Below is a small trained network, with its code and all its weights. Each question gives an input and a class and asks what happens when units are switched off, that is, made to give their printed mean instead of their output.

import numpy as np


def w(rows, s, z=0):
    codes = np.array(rows[::2]) - 128.0
    scale = np.full(codes.shape[1], s)
    scale[-1] = z or s
    return codes * scale


def norm(h):
    return h / np.sqrt((h * h).mean(-1, keepdims=True) + 1e-5)


def f(y):
    return y / 2 * (1 + np.tanh(0.7978845608 * (y + 0.044715 * y**3)))


def log_softmax(a):
    a = a - a.max(-1, keepdims=True)
    return a - np.log(np.exp(a).sum(-1, keepdims=True))


def net(x, mask):
    res = np.array(x, float).reshape(1, 4) / 4 @ E
    u = 0
    for l in range(4):
        y = f(norm(res) @ A[l][:, :-1].T + A[l][:, -1])
        res = res + np.where(mask[u : u + 7], y, B[l][:, -1]) @ B[l][:, :-1]
        u += 7
    return log_softmax(norm(res)[-1] @ U[:, :-1].T + U[:, -1])


A, B = {}, {}
E = w([
[138,143,58,165,208,254],'x0',
[123,138,66,25,165,76],'x1',
[23,132,67,176,99,85],'x2',
[215,226,64,195,90,46],'x3',
],0.0055)
A[0] = w([
[156,2,142,162,138,146,157],'0.n0',
[45,124,171,86,126,215,25],'0.n1',
[92,87,187,73,113,182,160],'0.n2',
[77,115,120,195,90,179,164],'0.n3',
[151,94,210,238,36,187,12],'0.n4',
[251,71,130,120,73,208,63],'0.n5',
[119,132,201,250,58,198,5],'0.n6',
],0.0062,0.0026)
B[0] = w([
[165,158,116,137,131,114,199],'0.n0',
[208,128,134,202,3,151,202],'0.n1',
[151,156,95,115,97,109,251],'0.n2',
[89,201,141,192,180,121,211],'0.n3',
[167,73,88,137,195,65,221],'0.n4',
[153,227,224,107,124,145,179],'0.n5',
[161,41,83,86,165,76,218],'0.n6',
],0.0075,0.003)
A[1] = w([
[102,127,61,86,91,127,120],'1.n0',
[64,64,54,192,85,121,138],'1.n1',
[149,195,107,206,139,92,145],'1.n2',
[88,2,153,151,110,224,58],'1.n3',
[26,161,170,132,155,144,5],'1.n4',
[92,151,236,125,140,44,60],'1.n5',
[130,112,150,199,83,165,182],'1.n6',
],0.0049,0.0024)
B[1] = w([
[152,99,157,113,211,158,157],'1.n0',
[111,109,169,74,129,135,248],'1.n1',
[175,184,82,99,79,134,225],'1.n2',
[151,57,135,142,81,184,159],'1.n3',
[96,152,91,131,78,254,72],'1.n4',
[118,222,239,204,137,214,158],'1.n5',
[176,122,76,117,104,133,202],'1.n6',
],0.0095,0.0018)
A[2] = w([
[102,127,217,113,96,150,184],'2.n0',
[62,142,48,182,77,107,30],'2.n1',
[173,76,112,201,168,172,254],'2.n2',
[164,173,240,86,118,86,186],'2.n3',
[2,108,41,145,100,94,94],'2.n4',
[37,101,59,206,81,114,106],'2.n5',
[146,182,46,151,207,252,23],'2.n6',
],0.0069,0.0013)
B[2] = w([
[142,128,68,179,82,156,177],'2.n0',
[151,129,173,143,133,134,161],'2.n1',
[101,129,107,93,164,37,210],'2.n2',
[44,145,130,136,168,152,254],'2.n3',
[184,165,152,100,176,160,193],'2.n4',
[220,180,215,48,145,149,179],'2.n5',
[2,129,196,175,92,78,231],'2.n6',
],0.0093,0.0039)
A[3] = w([
[132,146,170,105,199,156,20],'3.n0',
[232,196,67,160,39,100,129],'3.n1',
[91,104,33,99,254,127,239],'3.n2',
[157,61,134,56,63,170,248],'3.n3',
[183,183,202,103,148,225,103],'3.n4',
[121,228,126,103,181,95,168],'3.n5',
[140,89,120,31,146,71,156],'3.n6',
],0.0075,0.0016)
B[3] = w([
[151,210,77,59,103,130,163],'3.n0',
[72,35,75,90,177,200,186],'3.n1',
[205,74,236,157,140,64,213],'3.n2',
[142,126,2,155,99,113,180],'3.n3',
[163,201,79,71,164,126,200],'3.n4',
[138,82,115,149,50,186,255],'3.n5',
[148,81,190,192,200,152,191],'3.n6',
],0.0072,0.0049)
U = w([
[209,43,186,134,221,60,255],'0',
[192,248,134,37,147,181,51],'1',
[5,157,172,182,98,96,109],'2',
[142,43,11,114,80,172,81],'3',
],0.013,0.0015)

Each question gives the input, the list of numbers given to net, and the class t.
The units are the neurons (one row each of A and B). Each row of codes is followed by its name. A weight is (code - 128) times the scale printed after its matrix; where a second scale follows, it is the last column's (A, B and U).
mask holds one flag per neuron, layer by layer. A switched-off neuron (its flag False) gives its mean, the last column of its row in B, instead of its output. The means were averaged over made-up inputs and are rounded, as every weight is.
A unit's drop is (log p(t) with every unit on - log p(t) with that unit switched off) / (log p(t) with every unit on - log p(t) with every unit switched off).
The circuit of an input: a set's keep is (log p(t) with only the set's units on - log p(t) with every unit switched off) / (log p(t) with every unit on - log p(t) with every unit switched off). Starting from the 12 units with the biggest drops (on a tie, the unit counted first), units are removed one at a time, each time the one whose removal leaves the highest keep (on an exact tie, the one counted first), for as long as the keep stays at least 0.8.
units of the circuit, in order: the units of the circuit, biggest drop first
unit that matters most: the unit with the biggest drop
top k neurons: the k neurons with the biggest drops, biggest first
top k neurons in layer l: the k neurons of layer l with the biggest drops, biggest first
input [3,-4,-4,6], class 3: unit that matters most	1.n2
input [-7,-3,-4,7], class 2: top 4 neurons	(2.n3 1.n5 0.n1 0.n2)
input [5,-6,6,7], class 3: top 3 neurons	(1.n2 3.n1 3.n5)
input [-5,-8,6,-7], class 0: units of the circuit, in order	(0.n4 2.n5)
input [2,5,-7,8], class 3: top 2 neurons in layer 2	(2.n5 2.n4)
input [-6,2,3,-7], class 3: top 2 neurons in layer 2	(2.n6 2.n0)
input [-8,7,-4,5], class 2: top 2 neurons	(2.n3 1.n5)
input [-8,-7,-4,-5], class 2: top 2 neurons in layer 2	(2.n3 2.n5)
input [3,3,3,5], class 3: top 2 neurons	(0.n6 1.n2)
input [-5,-3,5,4], class 1: top 3 neurons	(2.n5 0.n5 2.n6)
input [-7,-7,4,4], class 0: top 2 neurons in layer 2	(2.n6 2.n5)
input [8,-4,4,-1], class 2: top 2 neurons	(2.n6 0.n3)
input [8,6,3,7], class 2: top 2 neurons in layer 0	(0.n6 0.n4)
input [3,-4,7,-6], class 1: units of the circuit, in order	(2.n5)
input [2,4,-4,4], class 0: top 2 neurons in layer 2	(2.n5 2.n0)
input [-8,-2,-8,-4], class 1: top 2 neurons	(2.n6 3.n4)
input [2,7,8,-8], class 1: top 4 neurons	(2.n4 0.n6 2.n5 0.n4)
input [-1,2,6,-8], class 3: units of the circuit, in order	(0.n1 1.n3)
input [6,-2,-5,2], class 2: top 2 neurons	(2.n6 2.n5)
input [-5,-2,-5,-2], class 1: top 2 neurons	(2.n6 0.n5)
